Below is a small trained network, with its code and all its weights. Each question gives an input and a target symbol and asks what happens when units are switched off, that is, made to give their printed mean instead of their output.

import numpy as np


def w(rows, s, z=0):
    codes = np.array(rows[::2]) - 128.0
    scale = np.full(codes.shape[1], s)
    scale[-1] = z or s
    return codes * scale


def f(y):
    return np.maximum(y, 0)


def softmax(a):
    e = np.exp(a - a.max(-1, keepdims=True))
    return e / e.sum(-1, keepdims=True)


def log_softmax(a):
    a = a - a.max(-1, keepdims=True)
    return a - np.log(np.exp(a).sum(-1, keepdims=True))


def net(x, mask):
    ids = ['Ψβεημτφ'.index(c) for c in x.split()]
    T = len(ids)
    res = E[ids] + P[:T]
    q, k, v = (res @ M[0].T for M in (Q, K, V))
    z = softmax(np.where(np.tri(T) > 0, q @ k.T / 4**0.5, -1e9)) @ v
    res = res + np.where(mask[0], z, O[0][:, -1]) @ O[0][:, :-1]
    y = f(res @ A[0][:, :-1].T + A[0][:, -1])
    res = res + np.where(mask[1:13], y, B[0][:, -1]) @ B[0][:, :-1]
    return log_softmax(res[-1] @ U[:, :-1].T + U[:, -1])


Q, K, V, O, A, B = {}, {}, {}, {}, {}, {}
E = w([
[121,122,57,66,59,161],'Ψ',
[41,188,151,173,174,100],'β',
[139,97,74,107,42,109],'ε',
[94,201,140,69,112,71],'η',
[39,191,83,138,201,81],'μ',
[135,121,96,157,95,193],'τ',
[100,248,171,115,177,147],'φ',
],0.015)
P = w([
[51,147,110,124,25,155],'0',
[154,193,55,103,129,132],'1',
[99,107,118,9,139,150],'2',
[64,95,197,210,78,117],'3',
[166,183,70,143,175,137],'4',
[83,104,132,56,218,141],'5',
[78,88,203,214,121,102],'6',
[212,164,82,165,179,140],'7',
[108,102,168,73,240,145],'8',
[117,83,206,189,122,135],'9',
[181,164,22,112,137,138],'10',
],0.012)
Q[0] = w([
[238,121,71,106,201,96],'h1',
[93,83,204,107,136,120],'h1',
[80,62,234,96,98,70],'h1',
[230,250,52,137,127,132],'h1',
],0.015)
K[0] = w([
[21,112,55,94,40,50],'h1',
[160,81,172,105,166,80],'h1',
[234,106,152,94,171,39],'h1',
[50,243,120,102,9,156],'h1',
],0.012)
V[0] = w([
[127,93,127,184,148,230],'h1',
[132,172,115,33,141,219],'h1',
[110,88,5,82,191,118],'h1',
[152,197,128,99,209,170],'h1',
],0.016)
O[0] = w([
[167,51,190,143,76,107,125],'h1',
[205,203,233,13,126,87,253],'h1',
[66,160,154,101,148,253,128],'h1',
[63,246,249,167,160,92,152],'h1',
],0.012,0.011)
A[0] = w([
[130,102,153,53,210,157,32],'n1',
[29,101,123,149,74,150,26],'n2',
[118,76,60,164,161,195,46],'n3',
[111,61,169,172,92,85,89],'n4',
[170,207,73,236,60,202,213],'n5',
[195,27,149,141,180,72,104],'n6',
[62,33,180,166,180,132,67],'n7',
[71,2,241,120,73,143,72],'n8',
[122,95,131,136,91,145,2],'n9',
[12,101,185,89,72,133,48],'n10',
[154,147,160,164,66,46,32],'n11',
[163,63,208,215,138,117,94],'n12',
],0.0096,0.0041)
B[0] = w([
[147,4,122,159,97,104,236],'n1',
[172,180,107,119,172,64,137],'n2',
[101,91,89,158,82,247,165],'n3',
[181,91,161,91,142,149,162],'n4',
[95,96,130,136,173,35,165],'n5',
[81,214,121,81,92,115,205],'n6',
[129,87,106,56,91,134,143],'n7',
[10,164,93,174,195,116,205],'n8',
[152,136,139,140,207,104,144],'n9',
[181,105,46,108,119,116,250],'n10',
[126,75,156,210,134,215,252],'n11',
[181,136,123,93,96,117,182],'n12',
],0.017,0.011)
U = w([
[150,66,159,22,152,88,48],'Ψ',
[109,96,116,146,54,2,59],'β',
[129,109,118,84,127,106,4],'ε',
[188,142,98,65,195,88,67],'η',
[28,63,195,16,171,94,231],'μ',
[114,154,146,47,74,83,187],'τ',
[154,126,149,110,121,100,151],'φ',
],0.0053,0.0036)

Each question gives the input, a string of symbols that net reads in full, and the target symbol t.
The units are the heads (4 rows each of Q, K, V and O) and the neurons (one row each of A and B). Each row of codes is followed by its name. A weight is (code - 128) times the scale printed after its matrix; where a second scale follows, it is the last column's (O, A, B and U).
mask holds one flag per unit, heads first, then neurons. A switched-off unit (its flag False) gives its mean, the last column of its rows in O or B, instead of its output. The means were averaged over made-up inputs and are rounded, as every weight is.
A unit's drop is (log p(t) with every unit on - log p(t) with that unit switched off) / (log p(t) with every unit on - log p(t) with every unit switched off).
The circuit of an input: a set's keep is (log p(t) with only the set's units on - log p(t) with every unit switched off) / (log p(t) with every unit on - log p(t) with every unit switched off). Starting from the 12 units with the biggest drops (on a tie, the unit counted first), units are removed one at a time, each time the one whose removal leaves the highest keep (on an exact tie, the one counted first), for as long as the keep stays at least 0.8.
circuit, biggest first: the units of the circuit, biggest drop first
most important unit: the unit with the biggest drop
k most important neurons: the k neurons with the biggest drops, biggest first
drop of u: that unit's drop, to one decimal
input φ η ε τ φ τ φ τ β τ, target μ: 3 most important neurons : [n8 n7 n4]
input μ β ε φ φ η η η η β φ, target μ: 3 most important neurons : [n5 n10 n12]
input τ τ η τ φ τ μ η η φ, target φ: circuit, biggest first : [h1 n11 n8]
input ε τ μ τ φ, target ε: circuit, biggest first : [h1 n3]
input μ τ φ τ η τ φ η τ β Ψ, target μ: circuit, biggest first : [h1 n5]
input μ Ψ β η Ψ φ ε η, target μ: circuit, biggest first : [h1 n10]
input τ η η μ, target η: circuit, biggest first : [h1 n2 n1 n11]
input Ψ τ ε η β, target Ψ: circuit, biggest first : [h1 n1]
input ε η τ β μ φ β φ Ψ μ, target φ: circuit, biggest first : [h1 n11 n10 n8]
input ε Ψ μ, target Ψ: 2 most important neurons : [n1 n10]
input μ τ η ε, target μ: most important unit : n8
input τ φ η τ μ, target τ: circuit, biggest first : [n6 h1 n1]
input η τ φ β, target φ: 2 most important neurons : [n11 n10]
input μ η ε τ Ψ μ η, target η: circuit, biggest first : [n10 h1 n2]
input τ μ ε τ φ φ Ψ ε, target τ: circuit, biggest first : [n6 h1]
input τ ε φ Ψ β μ η η μ φ η, target τ: most important unit : n6
input τ φ τ τ ε ε τ Ψ τ Ψ, target μ: circuit, biggest first : [n8 h1]
input τ η φ φ Ψ φ ε, target φ: circuit, biggest first : [n11 h1 n10]
input ε τ τ ε β Ψ η Ψ μ φ τ, target ε: circuit, biggest first : [h1 n3]
input φ η η φ η η μ β μ Ψ, target η: 3 most important neurons : [n10 n2 n1]
input φ μ μ η, target η: most important unit : n10
input Ψ τ τ τ η τ φ τ, target Ψ: 2 most important neurons : [n1 n8]
input μ τ φ φ Ψ η μ ε, target μ: 2 most important neurons : [n5 n10]
input Ψ φ τ Ψ ε, target Ψ: drop of n8 : 0.2
input τ φ μ μ, target φ: drop of n4 : 0.0
